Each row has a name. Each question is about the rows just above it. Places in a row count from 1.

Z: [140  81  80  81]
P: [157 136 157 140]
H: [137 125 167 108]
F: [119  84  86  84]
K: [139 103 139 103]
Places of [103] in row K:
2 4
Every place of [86] in F:
3
Every place of [139] in K:
1 3
Places of [81] in row Z:
2 4
Places of [119] in row F:
1

B: [116 127 164 126 143 122 151 112 130  92 128 112  88]
W: [ 92 151 108 124 116 160 133  89 150 163 135 163 110]
Q: [106 155 163 133 117 104 114  70 123  81 126 117 134]
L: [145 130 167 118 154 145 145 118 139 104 104 104 118]
A: [113 143 126 123 124 138 133 109 134 136 130 141 116]
X: [ 97 130 171 104 161 113 141 120 144  64 140 112  94]
R: [109 143 165 129 128 112 126  85 125 144 129  96 122]
Y: [107 152 163 133 120 104 117  72 122  81 127  86 131]
V: [ 97 130 171 104 161 113 141 120 144  64 140 102  88]
D: [122 136 126 119 125 132 134 114 145 136 129 134 122]
M: [107 150 164 132 121 107 119  76 123  80 126  86 131]
Every place of [145] in L:
1 6 7
Places of [144] in row R:
10
Every place of [144] in V:
9
At which places does D hold [134]?
7 12
Places of [118] in row L:
4 8 13

J: [130 131 136 133 132 130 107  95 134 109 149  82 120 137  82 143 130 125
 147 122 137 149 141  82 153 149 112 122 116 158 136 139 130]
N: [131 118 134 146 101 131 135 136 124 114 163 149 126 122 139 145 115 164
 141 119 118 146 105 126 106 137 128 117 145 101 145  94 128]
T: [132 122 140 124 148 136 145 141 135 144 131 142 137 123 131 112 141 123
 114 132 132 141 126 133 124 114 136 131 122 121 107 136 126]
G: [131 118 134 146 101 131 135 136 124 114 163 149 126 122 139 145 149  97
 112 151 149 102 152 118 159 118 118 149 100 158 102 162 147]
C: [132  83 131 107 149 126 104 110 143 127  89  85 135 142 121 114 134 100
 142 141 140  76 160 130 163 127 111 133 116 165 132 169 144]
S: [131 118 134 146 101 131 135 136 124 114 163 149 126 122 139 145 115 164
 141 119 137  84 141 137 153 149 112 122 116 158 136 139 130]
At which places does S hold [141]?
19 23
At which places does S hold [131]?
1 6
Every place of [82] in J:
12 15 24

Malo: [122 132 110 119 111 125 132 173 127 121 127 128 110 154 128 126  71 154
 154 127 115 121  85 131 129 165 129 127 132 126 119 109 123 115]
raneg: [122 132 110 119 111 125 132 173 127 121 127 128 110 132 128 126  71 154
 154 127 115 121  85 131 136 165 129 127 117 119 114  89 127 121]
Defi: [145 103 145 152 110 111 155 145 125 105 105 158 132 111 124 152 133 130
 135 145 133 127 111 111 105 121 110 154 145 145 136 125 150 110]
pipon: [125 117 106 124 129 120 127 153 122 123 119 124 130 122 131 121 160 153
  99 122 124 115 102 137 152 147 147 105 153 145 114 150 114 138]
fini: [161 103 120 152 119 111 155 145 125 158 105 158 132 101 124 152 133 130
 138 105 129 123 143 112 101 146 107 154 103 109 110 149 140 119]
Every place of [153] in pipon:
8 18 29
Places of [145] in row Defi:
1 3 8 20 29 30
Places of [158] in row Defi:
12
At which places does Defi hold [135]?
19
At which places does Defi hold [111]?
6 14 23 24

Pud: [126 126 125 126]
Sefiv: [124 131  74 132]
votu: [121 129 115 129]
ludav: [125 127 125 125]
futuf: [119 129 111 130]
garu: [125 125 125 125]
Every place of [125] in garu:
1 2 3 4
Every place of [125] in ludav:
1 3 4
At which places does Pud hold [126]?
1 2 4

gebin: [127 130 128 130 128 130 130 130 127 127 129 130 128]
vuzum: [ 66 140  74 132  83 132 152 182 182  74 196 132  74]
gosav: [126 130 131 128 127 129 129 131 127 127 127 129 126]
Places of [74] in row vuzum:
3 10 13
At which places does vuzum hold [182]?
8 9
Places of [130] in row gebin:
2 4 6 7 8 12
Every place of [127] in gosav:
5 9 10 11
Every place of [128] in gebin:
3 5 13

Pob: [109 138 132 171]
nar: [117 107 152 146]
Notos: [135 140  73 148]
tizo: [ 83 168  78 155]
geda: [152 152 152 152]
Lag: [109 110 109 109]
Places of [152] in row geda:
1 2 3 4
Every place of [152] in nar:
3
Every place of [78] in tizo:
3
At which places does Lag hold [109]?
1 3 4
At which places does Pob hold [138]?
2

kelu: [125 137 139 127 115 115 115 126  97 144 127 123 140 115 115]
rezi: [144 137 112 127 115 124 115 126  97 144 140 123  87 154  88]
gefoz: [140 125 133 115 155 115 111  99 140 140 125 145  87 154  88]
Gukil: [107 157  99 125 122 125 139 139 113 124 136 125 127 142  95]
Places of [140] in row rezi:
11
Every place of [107] in Gukil:
1
Places of [139] in row Gukil:
7 8
Places of [154] in row rezi:
14
At which places does kelu hold [115]?
5 6 7 14 15
Every place of [140] in gefoz:
1 9 10

gedu: [174 112  91 134 131 140 142 141 142  68 141 117]
Kom: [158 165 138 120 136 136 120 122 123 120 126 138]
vugu: [101 101 139 128 124 125 119 129 119 150 122 139]
Places of [101] in row vugu:
1 2
At which places does Kom hold [120]?
4 7 10

